What each symbol does to the items:
c: LT->JG, MM->ZS, GT->QL, CR->QJ, QH->TL, DT->ZH, MS->QP, FS->SR, HF->QM, NS->NH, RJ->BQ, TD->NJ, HH->LJ, NJ->QD, FG->GJ, ZD->PB, SR->HJ, DG->RP, HP->LS, LJ->CP, FZ->CN, DJ->LC, JG->HT, HL->HR, FM->ZQ, QJ->LT, BN->RN, HZ->BZ, BC->ZJ, LF->ZF, QS->HP, RH->TQ, CN->RR, TL->SZ, ZT->TC, JT->DJ, NH->LH, MR->HB, LQ->JH, BQ->ZC, JP->HL, CP->SJ, JH->FJ, QZ->FM, ZQ->CR, NC->FG, MP->LQ, SJ->MG, DL->SM, GR->GT, FL->GQ, FP->DG, QN->FS, LS->DZ, MD->MM, BZ->FP, ZH->ZT, PP->NS, BL->MP, NB->BL, QM->GB, JM->GD, JF->FZ, LC->RZ, PB->MS, MG->HF, ZS->JF, GJ->BH, PQ->NB, HJ->QS, FR->LF, FT->TH, TH->NC, MZ->PQ, SQ->QG, FJ->GG, TQ->PP, RZ->HH, TT->TZ, LH->FT, RP->ZD, GQ->FH, PZ->JM, HR->QN, SM->HD, RF->TG, HD->RM, RM->FL, TC->MD, GG->TD, QP->NZ, TZ->HN, BH->JT, GB->QH, PM->SQ, HN->BC, TG->JD, QD->QZ, QL->MR, NZ->PZ, GD->ZZ, ZZ->BN, RR->CJ, FH->FR, HT->PM, ZF->RH, RN->RJ, DZ->HZ, SZ->DT, JD->JP, CJ->GR, ZC->TT, ZJ->MZ, HB->RF, QG->DL
p: LT->HZ, MM->SM, GT->ZF, CR->LS, QH->QJ, DT->HT, MS->QH, FS->GJ, HF->FM, NS->TT, RJ->ZS, TD->QN, HH->GG, NJ->FS, FG->PQ, ZD->QM, SR->BH, DG->MG, HP->LC, LJ->TD, FZ->FL, DJ->LQ, JG->BZ, HL->TH, FM->QS, QJ->DZ, BN->MD, HZ->LJ, BC->GR, LF->BN, QS->DJ, RH->RJ, CN->GQ, TL->LT, ZT->SQ, JT->MP, NH->TZ, MR->TQ, LQ->JD, BQ->JF, JP->FT, CP->NJ, JH->JP, QZ->HJ, ZQ->HP, NC->MZ, MP->TG, SJ->QD, DL->PB, GR->LF, FL->PZ, FP->SJ, QN->FG, LS->RZ, MD->DL, BZ->CP, ZH->PM, PP->ZC, BL->RF, NB->HB, QM->ZQ, JM->ZH, JF->RM, LC->JH, PB->GB, MG->QZ, ZS->HD, GJ->NB, PQ->MR, HJ->JT, FR->ZZ, FT->BC, TH->ZJ, MZ->QL, SQ->RP, FJ->HL, TQ->BQ, RZ->FJ, TT->CN, LH->HN, RP->HF, GQ->JM, PZ->DT, HR->NC, SM->MS, RF->NS, HD->QP, RM->NZ, TC->QG, GG->HR, QP->TL, TZ->RR, BH->BL, GB->CR, PM->DG, HN->CJ, TG->NH, QD->SR, QL->RH, NZ->SZ, GD->ZT, ZZ->TC, RR->FH, FH->GD, HT->FP, ZF->RN, RN->MM, DZ->HH, SZ->JG, JD->LH, CJ->FR, ZC->FZ, ZJ->GT, HB->PP, QG->ZD
f: LT->RP, MM->GQ, GT->NS, CR->FP, QH->PM, DT->DL, MS->ZH, FS->LC, HF->LT, NS->ZJ, RJ->RR, TD->QS, HH->QZ, NJ->HP, FG->LQ, ZD->SZ, SR->RZ, DG->QH, HP->CP, LJ->FM, FZ->LF, DJ->TD, JG->ZD, HL->BH, FM->HZ, QJ->DG, BN->FZ, HZ->HF, BC->HB, LF->ZC, QS->LJ, RH->TZ, CN->ZF, TL->SQ, ZT->HD, JT->GG, NH->MZ, MR->LH, LQ->QN, BQ->CJ, JP->GJ, CP->ZQ, JH->FS, QZ->DZ, ZQ->BZ, NC->MP, MP->HR, SJ->CR, DL->PZ, GR->PP, FL->BN, FP->GB, QN->DJ, LS->SJ, MD->FL, BZ->QM, ZH->SM, PP->BC, BL->HL, NB->JP, QM->JG, JM->MM, JF->FR, LC->NJ, PB->DT, MG->QJ, ZS->FH, GJ->JH, PQ->JD, HJ->HH, FR->BQ, FT->NB, TH->BL, MZ->TG, SQ->QP, FJ->SR, TQ->HN, RZ->QD, TT->GT, LH->PQ, RP->TL, GQ->RN, PZ->MD, HR->JT, SM->JM, RF->TH, HD->GD, RM->ZZ, TC->RM, GG->HJ, QP->ZT, TZ->QL, BH->FJ, GB->HT, PM->MS, HN->MR, TG->NC, QD->LS, QL->NH, NZ->TC, GD->ZS, ZZ->JF, RR->RH, FH->RJ, HT->PB, ZF->TT, RN->CN, DZ->MG, SZ->QG, JD->FG, CJ->TQ, ZC->GR, ZJ->RF, HB->FT, QG->NZ
y: LT->DG, MM->FL, GT->PP, CR->BZ, QH->HT, DT->QG, MS->DT, FS->DJ, HF->QJ, NS->BC, RJ->CN, TD->HJ, HH->QD, NJ->QS, FG->MP, ZD->TL, SR->LC, DG->GB, HP->LJ, LJ->QZ, FZ->FR, DJ->GG, JG->RP, HL->GJ, FM->DZ, QJ->FP, BN->JF, HZ->MG, BC->MR, LF->BQ, QS->HH, RH->TT, CN->LF, TL->PM, ZT->SM, JT->FJ, NH->ZJ, MR->NH, LQ->HR, BQ->RR, JP->FG, CP->FM, JH->QN, QZ->LS, ZQ->HZ, NC->BL, MP->HL, SJ->ZQ, DL->NZ, GR->TQ, FL->ZZ, FP->QM, QN->JT, LS->CP, MD->RM, BZ->HF, ZH->DL, PP->HN, BL->JP, NB->JD, QM->LT, JM->MD, JF->FH, LC->TD, PB->SZ, MG->CR, ZS->GQ, GJ->LQ, PQ->TG, HJ->RZ, FR->RJ, FT->PQ, TH->NB, MZ->RF, SQ->MS, FJ->FS, TQ->TZ, RZ->NJ, TT->GR, LH->MZ, RP->QH, GQ->BN, PZ->TC, HR->BH, SM->PZ, RF->FT, HD->JM, RM->GD, TC->HD, GG->SR, QP->ZH, TZ->GT, BH->JH, GB->JG, PM->PB, HN->QL, TG->TH, QD->HP, QL->NS, NZ->ZT, GD->MM, ZZ->ZS, RR->ZF, FH->RN, HT->ZD, ZF->ZC, RN->FZ, DZ->SJ, SZ->SQ, JD->NC, CJ->RH, ZC->CJ, ZJ->HB, HB->LH, QG->QP

The rows follow the links: the fewer symbols apart two items are, the more alike their rows tend to be.

Each row is also shifted at random along 6 hidden directions that mean nothing.

Some items, each with a row of numbers:
MG 164;136;89;13;-132;-67;-10;-34;271;245;34;205;-41;-169;217;-58;64;43;85;-95;-53;135;47;-139;226;221;-210;15;20;-148;-33;-55;-94;62;38;-176;-264;-48;120;150;-269;128;40;-141;5;137;-75
RN 508;-143;-164;213;-137;64;-14;286;-321;-39;-59;-229;123;-105;-269;2;-4;-10;-139;71;-91;-439;31;114;-301;-170;255;-184;62;250;185;-241;99;-167;-254;60;280;48;-38;-222;366;-2;-56;59;-166;-290;-2
NH 155;-46;125;-299;382;142;-63;-268;-153;-406;26;-46;33;244;-124;47;-18;-182;5;-77;136;459;-102;139;-97;-134;38;152;-104;-32;-116;254;320;-33;75;218;207;-269;-220;-18;-137;-201;6;87;145;55;161
CP -383;156;166;-176;31;-103;-277;-245;292;124;109;264;-48;52;260;130;18;-256;118;-417;30;-80;26;-107;288;207;-170;-187;67;-231;36;-1;-153;16;110;-179;-302;-143;126;201;-188;99;10;34;-35;64;17
TG 317;-231;-43;-308;70;-13;-86;-258;-93;-441;9;-233;-20;-239;-64;390;-230;-241;75;-89;267;-192;-109;218;-27;-216;89;-293;95;-76;108;-167;371;-133;-305;92;102;-459;-128;71;394;-158;37;355;-108;-124;112
HR 620;-221;-65;-240;-54;-52;219;-213;127;-271;-22;-104;-138;-334;95;116;-203;4;176;146;261;189;-143;142;122;-89;-117;4;50;-212;-9;-145;282;8;-249;54;-68;-127;-75;170;96;-111;51;87;135;189;40
BQ 596;159;83;-120;178;204;-119;-23;-325;-218;28;-291;165;-553;-292;404;50;162;-222;250;-12;275;152;146;-289;-98;178;117;-6;250;-188;120;400;-6;27;126;270;-996;-111;-112;101;-220;113;369;-220;-250;24
FT -27;-152;-39;-239;154;-11;83;-251;-93;-374;-33;-282;-74;284;-60;219;-225;-64;67;113;216;92;-132;174;-41;-173;74;-67;-140;-39;-92;180;326;4;-73;132;108;-241;-158;31;309;-178;45;249;21;3;60
ZT 15;306;194;110;141;119;-284;28;-75;238;50;87;162;711;-60;-102;207;-115;-112;-270;-300;111;157;-159;-86;197;73;-22;-264;158;-141;336;16;-61;278;-104;52;-176;-1;-139;-231;83;-17;-128;-113;-160;-31
GQ 557;44;172;-16;52;274;-347;144;-302;-72;104;148;303;-1041;-261;73;311;-216;-241;-327;-136;72;208;62;-252;-51;93;-67;310;203;213;-522;330;-311;-275;80;270;-631;-5;-163;-310;15;-42;9;-147;-266;131
FG 1362;-178;-52;-199;147;15;315;-108;95;-319;-24;63;-162;-394;36;-115;-115;131;159;295;270;462;-191;148;63;-168;-117;404;156;-236;-35;43;-59;186;61;239;47;302;-140;144;-193;-180;2;-22;383;338;119
BN 173;201;120;140;352;170;-206;147;-202;19;39;226;141;564;-180;-272;226;-83;-157;-155;-203;119;47;-63;-215;-29;151;305;-29;161;-37;425;-376;73;497;170;254;405;-79;-185;-313;-37;-98;-136;129;-64;94
MM -298;358;86;170;215;111;-154;248;-190;163;30;68;112;-230;-197;70;232;290;-301;217;-193;39;211;-53;-215;6;153;347;119;250;-121;361;-454;239;535;103;145;-122;50;-133;-137;-65;30;123;-90;-147;-26
QS -229;-116;-87;-9;-148;-191;96;-21;303;85;-5;207;-184;-157;240;-89;-110;-39;181;-70;118;-255;-122;-38;268;30;-168;-61;192;-257;163;-193;-362;103;-6;-77;-253;559;115;180;-17;86;-42;-93;136;206;-7
ZS -1145;194;204;77;210;186;-244;14;-236;76;48;56;220;695;-175;-170;265;-200;-172;-322;-246;263;116;-113;-180;108;107;-4;-283;245;-103;223;255;-196;98;22;176;-217;-56;-232;-273;60;-48;-179;-70;-161;27
BL 494;-157;51;-312;196;20;-26;-239;30;-380;52;86;-62;-463;9;129;-95;-143;92;-57;263;195;-119;164;56;-165;-67;89;219;-189;75;-95;83;28;-39;184;42;-115;-100;157;-96;-166;20;153;164;141;160
PQ 615;-161;-24;-206;178;74;245;-140;-42;-366;-21;-79;-87;-254;-71;-13;-93;116;58;278;219;489;-146;165;-34;-184;-51;312;32;-88;-98;75;190;88;-12;247;136;-29;-166;60;-92;-207;37;40;253;218;96
MZ -312;-402;-231;-23;-88;-51;378;-80;-131;-301;-137;-397;-104;584;-96;-105;-254;-14;121;236;173;5;-223;149;-71;-201;82;-118;-256;22;-10;-31;439;-131;-402;116;153;262;-168;-71;432;-89;-24;-34;96;78;11
SR 215;-157;-116;-75;-222;-87;381;25;240;-51;-18;81;-187;-1171;169;25;-80;343;101;404;230;243;-69;69;213;-38;-239;248;318;-209;22;-358;-79;171;-171;47;-197;55;90;217;-126;-32;62;-5;187;315;-25
HT -53;261;271;-11;8;103;-411;31;113;268;146;453;164;-519;105;-38;324;-232;-68;-519;-198;69;210;-163;92;234;-134;-63;200;-43;130;-280;-80;-138;56;-155;-148;-309;173;35;-556;190;-30;-166;-76;-52;26
QG -294;477;282;30;189;113;-316;-40;-2;294;94;134;154;358;-5;52;255;0;-155;-201;-271;322;240;-204;-15;274;-15;97;-220;112;-255;411;-12;39;391;-141;-57;-537;57;-65;-361;70;67;-21;-151;-116;-78
BC -376;-137;-129;-44;156;10;168;-5;-197;-300;-63;-221;-50;-9;-169;107;-116;159;-59;332;137;10;-101;147;-147;-251;146;156;21;86;-38;175;-35;116;83;231;187;69;-118;-57;268;-202;9;196;62;-2;59
HL 604;-358;39;-233;42;53;242;-206;111;-315;12;212;-74;-32;92;-404;-18;-290;248;-212;201;553;-239;78;122;-91;-221;130;19;-280;115;-317;382;-192;-353;170;22;418;-159;108;-439;-4;-103;-380;432;376;169
ZJ 255;155;221;-432;600;138;-500;-280;-139;-484;162;248;66;-583;-135;429;48;-311;-101;-317;211;32;2;191;-94;-227;93;142;401;-104;93;207;-289;121;449;298;190;-436;-120;76;-160;-274;2;456;61;-93;299
FP 23;115;2;125;-168;-131;-13;13;244;343;-20;67;-55;573;200;-109;-16;-2;111;-113;-129;-177;36;-180;184;224;-78;-153;-192;-76;-60;127;-166;36;87;-256;-247;224;114;65;-1;175;-2;-152;-61;30;-132
DZ 559;33;20;9;-126;-103;-67;74;304;178;70;408;-94;-726;229;-72;57;-29;102;-148;45;-193;7;-71;236;72;-198;48;412;-242;219;-310;-509;120;97;-92;-251;384;175;191;-282;103;-41;-104;114;171;16
LT -89;267;119;102;-60;-29;10;20;229;360;25;183;-17;162;184;-126;132;174;24;16;-164;233;114;-211;168;275;-157;144;-116;-56;-182;200;-183;113;245;-176;-235;1;111;81;-315;123;49;-176;14;109;-121
ZF 126;-232;-18;86;63;203;-15;206;-295;-200;6;140;151;-339;-250;-318;188;-216;-116;-188;-41;74;-38;93;-247;-200;95;77;209;141;262;-419;147;-261;-261;235;332;317;-93;-211;-236;-2;-147;-229;155;-32;165
NJ -407;-62;-8;-51;-93;-110;197;-77;294;59;19;200;-166;-322;252;-102;-24;102;146;63;125;186;-86;-68;275;73;-255;139;129;-242;2;-111;-149;126;-4;-41;-261;274;90;197;-227;56;15;-129;180;292;-15
QJ -43;266;30;70;-216;-52;117;97;217;342;19;37;-50;-866;157;189;84;477;-82;369;-64;205;177;-125;167;214;-182;189;113;-11;-198;-28;-138;208;113;-186;-280;-464;213;127;-163;64;153;73;-131;75;-172
NB 204;-120;92;-338;303;72;-131;-236;-5;-416;95;220;-27;-497;-10;93;-4;-279;66;-224;241;178;-118;148;32;-181;-73;105;309;-189;149;-109;-25;-2;29;230;82;-24;-98;118;-221;-155;-41;122;198;136;220
JT -229;-137;-82;-216;48;-221;-73;-296;194;-182;-12;-132;-184;632;192;266;-337;-225;221;-149;232;-484;-181;71;193;-62;2;-352;-58;-242;63;180;-143;67;16;-73;-177;155;-24;172;486;-51;11;256;-29;3;22

Start, symbols taken left to right, then the item you end at.
Answers are names.
-16;-216;-88;59;260;40;-186;141;-239;-271;16;198;40;286;-183;-226;37;-382;-36;-311;53;-469;-147;105;-204;-313;204;6;284;41;367;-38;-474;-54;148;282;316;888;-110;-149;53;-62;-213;-49;186;-76;233
y f c f y y: RF
-230;48;101;45;-180;170;-343;59;-254;98;46;-180;297;-253;-189;201;161;-244;-189;-323;-210;-149;227;-15;-195;95;138;-472;-88;277;92;-422;682;-432;-503;-160;113;-931;20;-206;104;117;26;64;-412;-413;-40
p p p y y p: HF
253;-64;-185;96;-445;-225;351;26;260;251;-102;-315;-190;-37;217;134;-245;353;159;424;50;-174;-10;-50;196;138;-115;-174;-185;-80;-135;-84;121;98;-259;-261;-296;-97;126;125;405;75;119;39;-147;73;-244
f y y c p: DZ
-306;95;-66;148;121;89;24;244;-297;-35;-27;-144;87;-282;-259;91;77;288;-257;364;-65;-62;91;64;-276;-146;211;238;99;271;-57;169;-189;144;225;180;241;-76;-27;-164;146;-136;15;175;-76;-159;-13
p y p c y: MM
-133;-56;2;-87;248;127;39;-16;-227;-294;-1;-81;41;-37;-211;1;19;19;-100;116;79;238;-63;124;-185;-183;108;216;24;97;-36;135;98;2;80;253;248;-51;-138;-101;-25;-176;-10;79;99;-3;111
p f c c c: BC
-180;-304;-158;-99;51;-86;141;-37;10;-299;-19;43;-148;-250;24;-27;-162;-77;103;50;246;-206;-200;157;38;-250;-6;44;262;-159;215;-163;-238;62;-69;192;40;528;-50;87;148;-91;-58;58;216;152;129
f p p p y: GT
244;23;-227;284;-450;-229;467;181;244;402;-143;-292;-189;147;190;-36;-188;568;93;629;-56;-106;10;-107;165;168;-86;36;-228;-2;-220;102;-125;234;-54;-248;-271;200;149;78;331;102;116;-57;-100;109;-313
f c f c f: MS
475;312;117;177;89;45;-358;175;-21;276;77;259;123;43;-24;-10;194;-64;-120;-248;-224;-300;176;-125;-62;104;90;7;145;85;82;149;-514;80;409;-88;8;99;110;-65;-160;74;-46;-11;-104;-196;-11
p y p f c y: PM
-335;17;-58;324;-113;92;178;247;-211;228;-96;-179;115;617;-171;-328;122;174;-130;179;-260;129;66;-101;-194;62;118;66;-343;293;-118;93;228;-129;-91;-30;160;169;-28;-250;1;110;-46;-283;-48;-79;-116
f y f p c c: JF
614;281;171;-32;-60;12;-184;-12;212;267;101;264;30;-624;153;106;155;63;-5;-107;-96;144;169;-128;152;218;-159;81;165;-96;-31;-69;-161;81;158;-162;-218;-370;163;133;-351;89;47;0;-71;31;-58
c p y f f f: ZD
-68;-95;9;-225;39;-43;262;-209;189;-170;-2;36;-162;-285;160;-10;-106;132;138;199;211;466;-127;42;179;-16;-205;246;19;-225;-116;38;102;121;-15;78;-139;0;-43;193;-187;-82;60;-30;241;329;34
c c y c c: HH
-429;-412;-287;-34;-219;-148;412;-46;19;-224;-117;-324;-188;-52;26;38;-315;124;138;345;265;-201;-226;167;46;-200;-2;-126;-17;-88;68;-223;189;-8;-403;70;-17;289;-52;61;497;-77;12;74;62;111;-32
f c y f f f: NJ
-308;-231;-6;-331;-117;-29;-78;-216;78;-296;76;25;-34;-1330;97;395;-98;-185;57;-164;284;-69;-36;177;144;-108;-144;-257;418;-203;240;-685;359;-167;-514;25;-118;-626;54;192;63;-43;56;274;-82;3;114
p c f c f f c: NJ
81;110;-62;252;-353;-46;103;343;164;386;25;200;-20;-1192;103;-40;157;359;-81;226;-106;-140;155;-114;105;118;-127;143;374;16;119;-436;-375;112;-43;-138;-192;75;259;57;-186;143;37;-98;-66;50;-123
p f f f: HT
628;59;-101;235;-358;-118;206;163;190;377;-73;-126;-60;120;132;-59;-62;284;74;252;-122;-179;72;-118;103;178;-62;-82;-145;19;-91;-40;-78;69;-78;-264;-192;97;130;36;165;149;54;-116;-132;-3;-223
p y p y: CP
389;-48;-83;339;-148;24;-182;355;-171;215;-19;84;138;148;-139;-211;125;-176;-96;-246;-221;-632;80;-40;-184;-43;187;-225;133;190;303;-277;-287;-162;-84;-52;154;500;73;-202;125;148;-147;-162;-120;-257;-6
y y y p c: PZ
1051;174;50;117;-200;3;-142;34;21;287;-6;-151;97;223;32;106;31;25;-7;-55;-185;-125;169;-105;-16;204;34;-253;-226;82;-89;-2;214;-88;-108;-275;-76;-460;66;-37;111;122;43;18;-277;-206;-153
f y y y y f: PZ
363;0;-11;134;-282;-115;80;74;234;313;-10;138;-45;69;210;-181;10;-1;122;-105;-81;-122;3;-142;187;188;-150;-126;-29;-103;70;-203;-87;-37;-138;-234;-230;283;135;71;-108;211;-32;-252;2;88;-104
p c y f: HF
